[[ 42 -32 -14  23 -20]
 [-35  20  -2  -2  13]
 [ 42  13 -35  24  25]
 [ 12  12  -8  10  30]
 [-32  21 -19 -33   8]
 [-25  36 -29  12   3]
 [ 15  -7   2 -32 -14]
 [ 12 -16  14 -12  -7]
 [-17  29 -25  12  24]
 [ -3 -18  43  13 -20]]
:
[[-32 -14  23 -20  42]
 [ 20  -2  -2  13 -35]
 [ 13 -35  24  25  42]
 [ 12  -8  10  30  12]
 [ 21 -19 -33   8 -32]
 [ 36 -29  12   3 -25]
 [ -7   2 -32 -14  15]
 [-16  14 -12  -7  12]
 [ 29 -25  12  24 -17]
 [-18  43  13 -20  -3]]

[[-10 -26   2   4 -21  15 -26   7]
 [ 27 -27 -30  32 -12   9  34 -33]
 [ 27  26  -6  33   0   0 -32 -25]
 [ 20  -2  23  -3  -7  31 -16  18]
 [ 11 -25  34  35 -13 -11  34  28]
 [ 23 -18   3 -13   4 -17  24 -25]
 [ 34  29 -14  -3  -4 -34 -14  21]
 [ 19 -32  20 -20 -11 -20  -3  -4]
 [ 29 -26 -30  30 -16  27  15  19]
 [ 17 -22  26  27  -6  14 -30 -15]]
:
[[-26   2   4 -21  15 -26   7 -10]
 [-27 -30  32 -12   9  34 -33  27]
 [ 26  -6  33   0   0 -32 -25  27]
 [ -2  23  -3  -7  31 -16  18  20]
 [-25  34  35 -13 -11  34  28  11]
 [-18   3 -13   4 -17  24 -25  23]
 [ 29 -14  -3  -4 -34 -14  21  34]
 [-32  20 -20 -11 -20  -3  -4  19]
 [-26 -30  30 -16  27  15  19  29]
 [-22  26  27  -6  14 -30 -15  17]]

[[ -3  -9   2 -16   0   4   5  14 -11  24   2  10  -1]
 [  5   8   0  -5   0  -2   1 -11 -35  13  21   2   7]]
:
[[ -9   2 -16   0   4   5  14 -11  24   2  10  -1  -3]
 [  8   0  -5   0  -2   1 -11 -35  13  21   2   7   5]]

[[-41 -39 -23  16 -38 -41   2 -38  19  12   8 -20]
 [-27 -14 -27 -23 -33 -23   7  24 -30  26  21 -41]]
:
[[-39 -23  16 -38 -41   2 -38  19  12   8 -20 -41]
 [-14 -27 -23 -33 -23   7  24 -30  26  21 -41 -27]]

[[ 14   7   5 -10  16   7  -4  31 -26  -3  -4   5  -3   3 -13]
 [ 18   6   5 -17  20  13   1  28 -21   2   0  -7   0   5 -13]
 [ 26 -15   5  25 -10 -19   5  -1  12  -3  -3  14  -9   4   6]
 [-38  12   5 -17   4   8  -8 -13  -8  -1   3  -7  15  -9   2]
 [  6  11   5 -21  15  21  -1  25 -17   4   0 -12  -4   4 -15]]
:
[[  7   5 -10  16   7  -4  31 -26  -3  -4   5  -3   3 -13  14]
 [  6   5 -17  20  13   1  28 -21   2   0  -7   0   5 -13  18]
 [-15   5  25 -10 -19   5  -1  12  -3  -3  14  -9   4   6  26]
 [ 12   5 -17   4   8  -8 -13  -8  -1   3  -7  15  -9   2 -38]
 [ 11   5 -21  15  21  -1  25 -17   4   0 -12  -4   4 -15   6]]

[[ -6   1  10  -4 -21   0 -11 -15   9  -8   1]
 [  9 -11   5 -11   6  27  -2  -4  20   4   2]
 [  7  18  10   8   4  -1 -18 -23 -10  22  -7]
 [ 27  14 -18  -6   8  -5 -10  -9 -34   9   2]
 [-12  -4  19   0  14  16   3   5  33  15 -22]
 [-16   2  34  -6  -9  16 -21 -19  24  28  22]
 [-32  31  30 -28  -3 -20  18  25  10   8  -4]]
:
[[  1  10  -4 -21   0 -11 -15   9  -8   1  -6]
 [-11   5 -11   6  27  -2  -4  20   4   2   9]
 [ 18  10   8   4  -1 -18 -23 -10  22  -7   7]
 [ 14 -18  -6   8  -5 -10  -9 -34   9   2  27]
 [ -4  19   0  14  16   3   5  33  15 -22 -12]
 [  2  34  -6  -9  16 -21 -19  24  28  22 -16]
 [ 31  30 -28  -3 -20  18  25  10   8  -4 -32]]
---
[[-16 -20]
 [-13  22]
 [ 27  39]]
:
[[-16 -20]
 [-13  22]]

[[ -8   6  -3  29]
 [ 31 -26   0 -43]]
:
[[ -8   6]
 [ 31 -26]]

[[  3   0   1]
 [ -3  35   4]
 [ -7  14 -14]
 [  6  -1   3]]
:
[[ 3  0]
 [-3 35]]

[[-10  43]
 [ 33 -45]
 [ 23 -21]
 [ 25 -38]]
:
[[-10  43]
 [ 33 -45]]

[[-10  26   7 -17]
 [-28  11  25  -8]
 [ 18  15 -19  10]
 [  4  15 -13 -37]
 [ -9  -5 -11  28]]
:
[[-10  26]
 [-28  11]]

[[-31  -5  28  17]
 [-25 -29   9  20]
 [ 13  -9 -43   1]
 [ 19   6 -40  -6]
 [ 13 -14 -41   1]]
:
[[-31  -5]
 [-25 -29]]

[[-16   4  -9]
 [-26 -27  27]
 [ 33   0   5]
 [ 26  13   3]]
:
[[-16   4]
 [-26 -27]]

[[  3 -19]
 [  7   0]
 [  6  10]
 [-34  14]]
:
[[  3 -19]
 [  7   0]]

[[ 16 -38 -39]
 [-10 -21  24]]
:
[[ 16 -38]
 [-10 -21]]
---
[[ 0 22  5  9]
 [-5  2 37  9]]
:
[[22  5]
 [ 2 37]]

[[ 12   5  -8   6  38]
 [-12  11  -8   3  40]
 [-21  12  -7   1  38]
 [-31  14  -5  -2  33]
 [-30  14  -5  -2  35]]
:
[[ 5 -8]
 [11 -8]]

[[ 29  22   3 -33 -23]
 [ 18 -22  -2 -29  -8]]
:
[[ 22   3]
 [-22  -2]]

[[ 2 18 43]
 [ 0 -1 34]]
:
[[18 43]
 [-1 34]]

[[-10  22 -37  16 -28]
 [ -3   9  23  14 -38]]
:
[[ 22 -37]
 [  9  23]]

[[-17  14   9]
 [ 36  17   1]
 [ 29   5  19]
 [-17 -25 -11]
 [ -1  -6  12]]
:
[[14  9]
 [17  1]]

[[  1  -1 -10   6]
 [ 40   6   8  13]
 [ 18  15   7   4]]
:
[[ -1 -10]
 [  6   8]]

[[ 17 -12   2  29]
 [ 16 -27   8  28]
 [-12  37  -7  -9]]
:
[[-12   2]
 [-27   8]]
